Below is a small trained network, with its code and all its weights. Each question gives an input and a target symbol and asks what happens when units are switched off, that is, made to give their printed mean instead of their output.

import numpy as np


def w(rows, s, z=0):
    codes = np.array(rows[::2]) - 128.0
    scale = np.full(codes.shape[1], s)
    scale[-1] = z or s
    return codes * scale


def norm(h):
    return h / np.sqrt((h * h).mean(-1, keepdims=True) + 1e-5)


def f(y):
    return np.maximum(y, 0)


def softmax(a):
    e = np.exp(a - a.max(-1, keepdims=True))
    return e / e.sum(-1, keepdims=True)


def log_softmax(a):
    a = a - a.max(-1, keepdims=True)
    return a - np.log(np.exp(a).sum(-1, keepdims=True))


def net(x, mask):
    ids = ['γδζηλμξπφ'.index(c) for c in x.split()]
    T = len(ids)
    res = E[ids] + P[:T]
    u = 0
    for l in range(2):
        r = norm(res)
        for j in range(3):
            rows = slice(2 * j, 2 * j + 2)
            q, k, v = (r @ M[l][rows].T for M in (Q, K, V))
            z = softmax(np.where(np.tri(T) > 0, q @ k.T / 2**0.5, -1e9)) @ v
            o = O[l][rows]
            res = res + np.where(mask[u + j], z, o[:, -1]) @ o[:, :-1]
        u += 3
        y = f(norm(res) @ A[l][:, :-1].T + A[l][:, -1])
        res = res + np.where(mask[u : u + 24], y, B[l][:, -1]) @ B[l][:, :-1]
        u += 24
    return log_softmax(norm(res)[-1] @ U[:, :-1].T + U[:, -1])


Q, K, V, O, A, B = {}, {}, {}, {}, {}, {}
E = w([
[63,102,147,57,142,77],'γ',
[30,95,169,47,140,79],'δ',
[67,118,155,246,229,71],'ζ',
[78,122,180,27,153,67],'η',
[141,129,21,193,172,26],'λ',
[127,252,143,171,208,164],'μ',
[52,126,96,8,137,119],'ξ',
[160,103,198,121,96,221],'π',
[196,82,36,107,74,130],'φ',
],0.0022)
P = w([
[220,137,131,154,251,109],'0',
[184,130,125,117,222,118],'1',
[151,127,111,102,201,127],'2',
[139,118,120,109,166,130],'3',
[127,117,122,106,130,144],'4',
[118,118,126,111,92,142],'5',
[106,122,134,108,64,136],'6',
[100,124,139,103,40,131],'7',
],0.0018)
Q[0] = w([
[173,152,99,232,150,128],'L0H1',
[147,71,135,121,81,113],'L0H1',
[136,166,201,139,120,143],'L0H2',
[104,147,77,119,129,103],'L0H2',
[173,130,107,254,152,134],'L0H3',
[150,90,88,126,118,96],'L0H3',
],0.0073)
K[0] = w([
[129,107,153,143,197,92],'L0H1',
[108,118,115,79,96,114],'L0H1',
[129,154,187,118,147,147],'L0H2',
[102,123,102,109,108,123],'L0H2',
[120,167,119,162,254,108],'L0H3',
[158,86,100,165,127,106],'L0H3',
],0.0078)
V[0] = w([
[146,243,126,146,173,149],'L0H1',
[97,35,176,211,120,101],'L0H1',
[185,65,173,79,112,180],'L0H2',
[164,139,156,208,151,146],'L0H2',
[242,167,55,69,37,187],'L0H3',
[74,157,253,140,93,223],'L0H3',
],0.0024)
O[0] = w([
[134,125,103,56,36,69,204],'L0H1',
[104,62,242,170,127,153,2],'L0H1',
[75,81,92,211,136,172,227],'L0H2',
[88,139,80,103,63,121,130],'L0H2',
[52,192,91,134,252,165,108],'L0H3',
[163,16,45,142,197,88,109],'L0H3',
],0.0023,0.00096)
A[0] = w([
[129,128,128,129,128,129,124],'L0N1',
[192,127,182,190,52,117,104],'L0N2',
[128,128,128,128,128,128,125],'L0N3',
[94,183,150,254,187,114,109],'L0N4',
[44,193,152,196,236,138,66],'L0N5',
[95,96,140,30,43,128,23],'L0N6',
[131,126,131,128,127,128,111],'L0N7',
[110,87,57,182,127,213,90],'L0N8',
[112,168,66,125,203,164,104],'L0N9',
[201,167,189,141,133,174,85],'L0N10',
[187,100,9,101,89,101,6],'L0N11',
[79,129,83,201,192,96,99],'L0N12',
[226,88,40,172,143,74,104],'L0N13',
[247,104,97,99,84,162,89],'L0N14',
[119,62,107,161,157,184,22],'L0N15',
[162,179,223,153,138,210,65],'L0N16',
[88,90,105,170,109,177,26],'L0N17',
[95,247,56,87,133,99,163],'L0N18',
[91,79,75,174,79,198,17],'L0N19',
[180,113,126,94,82,167,70],'L0N20',
[127,126,128,127,130,129,119],'L0N21',
[19,100,142,117,69,103,39],'L0N22',
[179,163,201,103,109,56,123],'L0N23',
[155,224,69,126,121,130,94],'L0N24',
],0.0023,0.0016)
B[0] = w([
[129,128,129,129,128,129,128],'L0N1',
[59,107,62,128,150,129,144],'L0N2',
[128,128,128,128,128,127,128],'L0N3',
[218,144,54,91,195,121,162],'L0N4',
[177,210,134,189,199,218,157],'L0N5',
[252,173,130,156,112,190,160],'L0N6',
[129,127,127,129,122,133,128],'L0N7',
[63,111,223,155,55,61,180],'L0N8',
[159,82,190,179,121,133,180],'L0N9',
[203,208,77,146,167,155,162],'L0N10',
[215,182,134,196,175,210,149],'L0N11',
[152,181,108,120,113,104,147],'L0N12',
[153,252,91,139,173,139,164],'L0N13',
[149,208,143,168,197,163,174],'L0N14',
[91,140,160,115,77,88,155],'L0N15',
[237,188,47,128,198,126,171],'L0N16',
[87,112,105,115,102,64,141],'L0N17',
[36,40,173,191,57,110,250],'L0N18',
[60,99,161,137,82,45,154],'L0N19',
[127,158,137,181,188,99,155],'L0N20',
[128,128,127,127,128,127,128],'L0N21',
[246,181,143,101,129,156,146],'L0N22',
[94,112,101,194,68,191,170],'L0N23',
[120,82,193,147,97,110,187],'L0N24',
],0.0023,0.0022)
Q[1] = w([
[154,171,173,27,2,82],'L1H1',
[124,154,53,172,189,87],'L1H1',
[73,82,171,60,184,152],'L1H2',
[107,201,22,172,98,4],'L1H2',
[125,120,174,111,116,213],'L1H3',
[133,88,137,79,95,69],'L1H3',
],0.0061)
K[1] = w([
[109,149,30,124,45,178],'L1H1',
[158,149,156,142,187,59],'L1H1',
[64,69,194,59,154,180],'L1H2',
[131,184,19,135,112,1],'L1H2',
[152,123,143,117,145,214],'L1H3',
[75,91,143,56,111,120],'L1H3',
],0.0066)
V[1] = w([
[41,105,111,47,159,157],'L1H1',
[86,102,40,168,101,26],'L1H1',
[132,75,179,125,119,123],'L1H2',
[166,134,137,151,243,160],'L1H2',
[2,116,163,140,132,101],'L1H3',
[129,99,105,127,84,96],'L1H3',
],0.0023)
O[1] = w([
[125,209,95,115,103,76,54],'L1H1',
[98,140,127,94,119,251,2],'L1H1',
[98,172,106,163,112,148,141],'L1H2',
[102,128,156,99,64,120,247],'L1H2',
[161,90,71,101,99,188,36],'L1H3',
[109,111,139,115,141,176,46],'L1H3',
],0.0029,0.00095)
A[1] = w([
[125,66,82,100,203,107,60],'L1N1',
[38,179,150,119,239,155,5],'L1N2',
[123,195,148,168,111,147,130],'L1N3',
[123,183,93,132,118,91,102],'L1N4',
[99,75,143,108,60,161,113],'L1N5',
[109,132,188,105,176,113,131],'L1N6',
[176,167,156,195,157,126,125],'L1N7',
[243,181,67,162,252,156,128],'L1N8',
[220,139,70,158,197,144,114],'L1N9',
[127,111,134,79,104,174,89],'L1N10',
[143,181,93,80,119,135,75],'L1N11',
[193,72,158,165,114,130,84],'L1N12',
[138,195,90,79,128,123,60],'L1N13',
[222,162,71,159,225,146,132],'L1N14',
[100,95,116,94,232,124,80],'L1N15',
[131,105,81,156,151,68,98],'L1N16',
[140,135,107,197,163,94,133],'L1N17',
[157,129,179,93,140,208,87],'L1N18',
[88,99,138,170,166,180,144],'L1N19',
[135,213,93,74,120,136,57],'L1N20',
[138,149,139,119,125,102,84],'L1N21',
[151,66,67,90,212,99,40],'L1N22',
[172,146,159,176,156,155,92],'L1N23',
[110,127,86,93,69,95,111],'L1N24',
],0.0036,0.0028)
B[1] = w([
[109,53,92,119,211,113,150],'L1N1',
[66,254,36,176,80,38,136],'L1N2',
[136,60,92,124,132,132,204],'L1N3',
[124,105,139,118,148,167,152],'L1N4',
[136,116,179,189,157,84,169],'L1N5',
[130,148,66,146,105,155,177],'L1N6',
[167,119,60,90,110,182,255],'L1N7',
[117,185,248,220,239,101,245],'L1N8',
[153,179,182,160,182,119,195],'L1N9',
[167,160,144,141,168,159,143],'L1N10',
[80,139,152,114,102,164,141],'L1N11',
[85,150,89,132,105,153,169],'L1N12',
[45,137,145,107,95,192,140],'L1N13',
[107,186,247,207,239,106,221],'L1N14',
[95,91,74,148,150,95,153],'L1N15',
[148,166,129,111,166,168,152],'L1N16',
[176,144,111,91,135,190,213],'L1N17',
[141,168,89,185,207,110,146],'L1N18',
[154,143,108,92,94,89,164],'L1N19',
[41,149,165,101,95,202,143],'L1N20',
[135,125,111,107,120,120,131],'L1N21',
[107,33,93,115,228,112,149],'L1N22',
[158,125,74,117,113,155,200],'L1N23',
[158,117,158,97,148,168,168],'L1N24',
],0.0037,0.0028)
U = w([
[219,114,2,148,64,214,149],'γ',
[85,49,189,229,38,82,152],'δ',
[144,123,130,111,113,108,5],'ζ',
[212,173,128,39,93,27,130],'η',
[184,208,189,195,237,145,175],'λ',
[206,90,202,58,104,104,62],'μ',
[26,161,185,36,104,231,140],'ξ',
[90,17,57,84,235,90,146],'π',
[34,237,38,140,107,37,111],'φ',
],0.0057,0.0025)

Each question gives the input, a string of symbols that net reads in full, and the target symbol t.
The units are the heads (2 rows each of Q, K, V and O) and the neurons (one row each of A and B). Each row of codes is followed by its name. A weight is (code - 128) times the scale printed after its matrix; where a second scale follows, it is the last column's (O, A, B and U).
mask holds one flag per unit, layer by layer, with each layer's heads first. A switched-off unit (its flag False) gives its mean, the last column of its rows in O or B, instead of its output. The means were averaged over made-up inputs and are rounded, as every weight is.
A unit's drop is (log p(t) with every unit on - log p(t) with that unit switched off) / (log p(t) with every unit on - log p(t) with every unit switched off).
The circuit of an input: a set's keep is (log p(t) with only the set's units on - log p(t) with every unit switched off) / (log p(t) with every unit on - log p(t) with every unit switched off). Starting from the 12 units with the biggest drops (on a tie, the unit counted first), units are removed one at a time, each time the one whose removal leaves the highest keep (on an exact tie, the one counted first), for as long as the keep stays at least 0.8.
circuit, biggest first: the units of the circuit, biggest drop first
most important unit: the unit with the biggest drop
k most important neurons: the k neurons with the biggest drops, biggest first
k most important neurons of layer l: the k neurons of layer l with the biggest drops, biggest first
drop when u is switched off: that unit's drop, to one decimal
input π η φ φ, target γ: 2 most important neurons -> [L0N11; L1N8]
input μ π η π ξ γ, target π: circuit, biggest first -> [L0H3; L1N8]
input ξ π μ μ η π π φ, target λ: 2 most important neurons -> [L0N13; L0N18]
input ζ ζ η, target η: circuit, biggest first -> [L0H3; L1N8; L1N14]
input π ξ λ ξ φ η γ, target φ: circuit, biggest first -> [L0H1; L0H3; L1N2; L1N8]
input π π ξ ξ φ π π, target δ: most important unit -> L0H2
input π δ ζ ξ λ λ, target γ: circuit, biggest first -> [L0H3; L1N8; L1H1]
input η γ φ φ, target γ: 2 most important neurons of layer 0 -> [L0N18; L0N8]
input δ ζ ξ φ λ ζ ζ, target δ: circuit, biggest first -> [L0H3; L1N8; L1N14]
input λ ξ π φ ξ, target φ: circuit, biggest first -> [L0H3; L1N2]
input η μ ξ η λ λ η μ, target γ: 3 most important neurons -> [L0N18; L1N8; L0N16]
input φ η ζ π λ π γ δ, target π: 2 most important neurons -> [L0N18; L1N8]
input π ζ η φ μ η, target φ: 2 most important neurons -> [L1N2; L1N8]
input η η η π ζ μ γ, target μ: 2 most important neurons of layer 0 -> [L0N6; L0N22]
input φ φ η λ π δ φ, target δ: 2 most important neurons -> [L0N8; L0N19]
input φ λ ζ δ ξ γ, target ξ: most important unit -> L1H1
input φ π φ ζ γ φ, target δ: 3 most important neurons -> [L0N8; L0N19; L0N16]
input λ φ π δ, target φ: 2 most important neurons -> [L1N2; L0N5]
input π η φ ξ π δ ξ, target π: 2 most important neurons of layer 1 -> [L1N8; L1N14]
input ζ ξ μ ξ π ζ, target γ: 3 most important neurons -> [L1N8; L0N16; L1N14]
input π ζ π ξ η π λ π, target δ: most important unit -> L0H3
input ξ λ π μ λ π λ, target δ: 2 most important neurons -> [L0N18; L1N7]
input ξ δ μ μ, target γ: 2 most important neurons -> [L0N18; L1N8]
input μ γ μ φ ζ π ζ, target γ: 2 most important neurons of layer 0 -> [L0N18; L0N22]
input μ ζ η φ π η, target φ: 2 most important neurons -> [L1N2; L0N5]
input π μ δ φ φ ξ, target φ: drop when L1N2 is switched off -> 0.3
input λ π ξ λ π, target γ: drop when L0H2 is switched off -> 1.0
input δ ξ λ μ δ, target μ: drop when L0N17 is switched off -> 0.0
input π λ φ δ, target φ: most important unit -> L0H3
